Here is a tiny trained network, its code and every weight. The questions are about switching its units off for an input and a class, where a switched-off unit gives its printed mean instead of its output.

import numpy as np


def w(rows, s, z=0):
    codes = np.array(rows[::2]) - 128.0
    scale = np.full(codes.shape[1], s)
    scale[-1] = z or s
    return codes * scale


def norm(h):
    return h / np.sqrt((h * h).mean(-1, keepdims=True) + 1e-5)


def f(y):
    return np.maximum(y, 0)


def log_softmax(a):
    a = a - a.max(-1, keepdims=True)
    return a - np.log(np.exp(a).sum(-1, keepdims=True))


def net(x, mask):
    res = np.array(x, float).reshape(1, 5) / 4 @ E
    u = 0
    for l in range(3):
        y = f(norm(res) @ A[l][:, :-1].T + A[l][:, -1])
        res = res + np.where(mask[u : u + 12], y, B[l][:, -1]) @ B[l][:, :-1]
        u += 12
    return log_softmax(norm(res)[-1] @ U[:, :-1].T + U[:, -1])


A, B = {}, {}
E = w([
[177,177,229,55,177,128,144,179],'x0',
[253,101,89,198,243,130,132,84],'x1',
[134,187,181,174,122,122,9,86],'x2',
[170,185,64,114,75,248,101,131],'x3',
[92,41,175,94,152,177,107,49],'x4',
],0.006)
A[0] = w([
[204,184,131,86,99,72,153,153,118],'L0N0',
[84,200,62,209,144,97,151,150,23],'L0N1',
[116,83,84,55,173,147,113,123,89],'L0N2',
[191,176,194,137,130,122,63,100,110],'L0N3',
[166,102,65,154,160,132,186,92,113],'L0N4',
[148,143,160,73,152,122,92,136,6],'L0N5',
[106,88,163,151,126,203,86,87,84],'L0N6',
[124,79,163,90,62,136,167,190,159],'L0N7',
[109,87,209,104,169,138,159,42,66],'L0N8',
[230,139,145,90,160,126,126,102,104],'L0N9',
[88,193,143,178,78,98,93,11,106],'L0N10',
[162,126,115,127,108,255,103,117,1],'L0N11',
],0.009,0.0035)
B[0] = w([
[200,70,170,24,70,156,102,80,235],'L0N0',
[171,71,102,37,81,88,90,107,193],'L0N1',
[197,77,107,89,51,90,147,205,175],'L0N2',
[119,96,120,190,123,105,91,221,253],'L0N3',
[67,138,78,130,253,120,70,172,241],'L0N4',
[221,96,241,126,143,161,172,230,157],'L0N5',
[181,131,95,70,66,62,39,141,216],'L0N6',
[92,101,113,144,243,141,102,198,236],'L0N7',
[197,116,141,98,90,119,121,108,229],'L0N8',
[73,159,152,102,200,146,96,149,234],'L0N9',
[105,74,132,182,116,115,127,232,254],'L0N10',
[192,214,184,181,91,137,234,40,214],'L0N11',
],0.0058,0.0046)
A[1] = w([
[179,142,223,176,91,119,67,71,88],'L1N0',
[21,137,169,56,55,122,151,140,211],'L1N1',
[193,138,104,48,60,65,106,73,146],'L1N2',
[86,223,116,168,171,89,108,208,133],'L1N3',
[112,81,118,130,129,77,133,124,78],'L1N4',
[136,215,120,127,110,221,114,99,135],'L1N5',
[41,94,8,232,59,133,129,48,5],'L1N6',
[126,101,162,74,125,180,76,84,49],'L1N7',
[68,63,213,134,154,76,124,106,66],'L1N8',
[117,116,213,184,187,9,180,74,75],'L1N9',
[166,129,55,63,109,191,207,125,9],'L1N10',
[139,169,118,106,137,1,169,128,140],'L1N11',
],0.0087,0.0027)
B[1] = w([
[114,121,111,168,104,111,126,153,219],'L1N0',
[159,157,86,129,189,174,76,87,253],'L1N1',
[207,72,94,132,139,135,159,84,197],'L1N2',
[125,74,95,118,80,162,102,109,224],'L1N3',
[148,165,119,140,136,110,182,122,176],'L1N4',
[78,172,143,162,103,100,150,68,189],'L1N5',
[104,144,148,75,161,4,145,140,203],'L1N6',
[168,95,135,111,133,108,143,100,160],'L1N7',
[138,151,110,157,100,139,143,69,213],'L1N8',
[115,193,119,153,90,137,134,112,195],'L1N9',
[119,136,135,162,123,123,163,123,189],'L1N10',
[150,161,111,146,89,192,144,87,184],'L1N11',
],0.011,0.0055)
A[2] = w([
[114,192,131,143,79,142,172,92,91],'L2N0',
[153,124,151,185,181,129,110,114,127],'L2N1',
[144,182,249,101,130,181,149,191,127],'L2N2',
[145,126,89,139,101,141,152,179,146],'L2N3',
[133,88,118,106,132,101,119,91,137],'L2N4',
[120,139,96,108,114,133,188,182,76],'L2N5',
[152,122,116,83,118,110,147,151,129],'L2N6',
[145,124,132,151,199,117,184,150,161],'L2N7',
[155,140,51,156,167,97,101,114,144],'L2N8',
[182,141,93,112,74,127,145,152,3],'L2N9',
[50,140,128,80,98,159,76,106,92],'L2N10',
[105,87,96,111,150,162,215,137,70],'L2N11',
],0.013,0.0034)
B[2] = w([
[147,135,158,234,142,131,203,69,186],'L2N0',
[99,115,50,69,124,200,141,140,182],'L2N1',
[58,103,78,96,137,19,191,105,186],'L2N2',
[151,69,203,130,105,143,99,83,167],'L2N3',
[190,183,157,94,123,122,145,161,177],'L2N4',
[119,134,97,162,156,119,67,100,152],'L2N5',
[174,111,193,145,155,82,123,139,164],'L2N6',
[93,191,145,148,109,134,69,143,187],'L2N7',
[94,132,199,76,140,180,187,142,254],'L2N8',
[165,124,155,87,152,121,128,116,165],'L2N9',
[140,112,117,120,209,203,161,192,169],'L2N10',
[128,72,111,206,1,125,28,144,174],'L2N11',
],0.0089,0.0092)
U = w([
[109,179,129,208,102,135,212,58,188],'0',
[70,133,124,61,165,7,156,170,172],'1',
[73,148,102,98,204,243,106,166,162],'2',
[92,90,118,199,65,112,28,179,185],'3',
[237,95,140,83,108,131,130,92,45],'4',
[109,65,203,140,118,148,166,167,7],'5',
],0.016,0.0021)

Each question gives the input, the list of numbers given to net, and the class t.
The units are the neurons (one row each of A and B). Each row of codes is followed by its name. A weight is (code - 128) times the scale printed after its matrix; where a second scale follows, it is the last column's (A, B and U).
mask holds one flag per neuron, layer by layer. A switched-off neuron (its flag False) gives its mean, the last column of its row in B, instead of its output. The means were averaged over made-up inputs and are rounded, as every weight is.
A unit's drop is (log p(t) with every unit on - log p(t) with that unit switched off) / (log p(t) with every unit on - log p(t) with every unit switched off).
The circuit of an input: a set's keep is (log p(t) with only the set's units on - log p(t) with every unit switched off) / (log p(t) with every unit on - log p(t) with every unit switched off). Starting from the 12 units with the biggest drops (on a tie, the unit counted first), units are removed one at a time, each time the one whose removal leaves the highest keep (on an exact tie, the one counted first), for as long as the keep stays at least 0.8.
units of the circuit, in order: the units of the circuit, biggest drop first
top k neurons: the k neurons with the biggest drops, biggest first
top k neurons in layer l: the k neurons of layer l with the biggest drops, biggest first
input [6,7,6,2,0], class 2: units of the circuit, in order	(L2N1)
input [8,7,0,5,-6], class 1: units of the circuit, in order	(L2N2; L1N1; L0N9)
input [6,-8,-1,-8,-3], class 0: top 3 neurons	(L1N8; L2N0; L1N11)
input [4,1,2,-7,6], class 0: top 2 neurons in layer 1	(L1N9; L1N8)
input [4,-5,-4,4,-6], class 4: top 3 neurons in layer 0	(L0N0; L0N4; L0N9)
input [-7,8,-2,7,-3], class 2: top 4 neurons	(L0N4; L2N8; L1N8; L1N9)
input [-3,6,7,-4,6], class 3: top 4 neurons in layer 1	(L1N0; L1N1; L1N2; L1N9)
input [-2,-4,-2,0,5], class 4: top 3 neurons	(L0N6; L0N8; L0N2)
input [-4,7,-3,-2,-6], class 2: units of the circuit, in order	(L0N4; L2N8)
input [-7,-4,-8,-1,6], class 3: top 4 neurons	(L2N11; L0N2; L0N7; L2N2)
input [8,6,-3,1,7], class 1: units of the circuit, in order	(L2N2; L0N9; L1N1)
input [4,-4,3,7,6], class 0: top 2 neurons in layer 0	(L0N11; L0N0)
input [7,-5,-4,3,8], class 4: top 2 neurons	(L0N8; L0N10)
input [-2,-8,-4,-8,7], class 0: units of the circuit, in order	(L1N8)
input [-1,-3,-7,-2,-8], class 4: top 3 neurons in layer 0	(L0N1; L0N0; L0N10)
input [2,-3,-7,3,-3], class 3: top 2 neurons	(L0N7; L2N11)
input [7,6,-5,2,7], class 1: units of the circuit, in order	(L0N9; L2N2; L1N1; L1N2)
input [5,3,-7,6,6], class 3: top 3 neurons in layer 0	(L0N2; L0N4; L0N7)
input [8,3,7,2,2], class 1: top 2 neurons	(L2N2; L0N5)
input [6,-6,-7,8,6], class 0: top 2 neurons in layer 1	(L1N10; L1N5)
input [-5,-6,-2,-4,-1], class 2: units of the circuit, in order	(L1N1)
input [-1,-5,8,8,-3], class 0: top 3 neurons in layer 0	(L0N11; L0N7; L0N4)
input [-1,-4,3,-7,6], class 0: top 2 neurons	(L1N8; L0N0)
input [2,4,6,3,2], class 3: top 2 neurons	(L0N3; L1N1)
input [-4,-4,-3,1,2], class 1: top 3 neurons	(L1N6; L0N9; L0N0)
input [6,-4,6,-1,8], class 4: top 2 neurons	(L0N6; L0N8)
input [1,5,-1,-6,0], class 0: units of the circuit, in order	(L1N9)
input [-8,-5,1,7,5], class 1: top 2 neurons	(L1N6; L0N10)
input [3,-1,-7,1,-5], class 3: top 2 neurons	(L0N7; L2N11)
input [7,-7,-6,6,-3], class 1: top 2 neurons	(L2N2; L0N7)
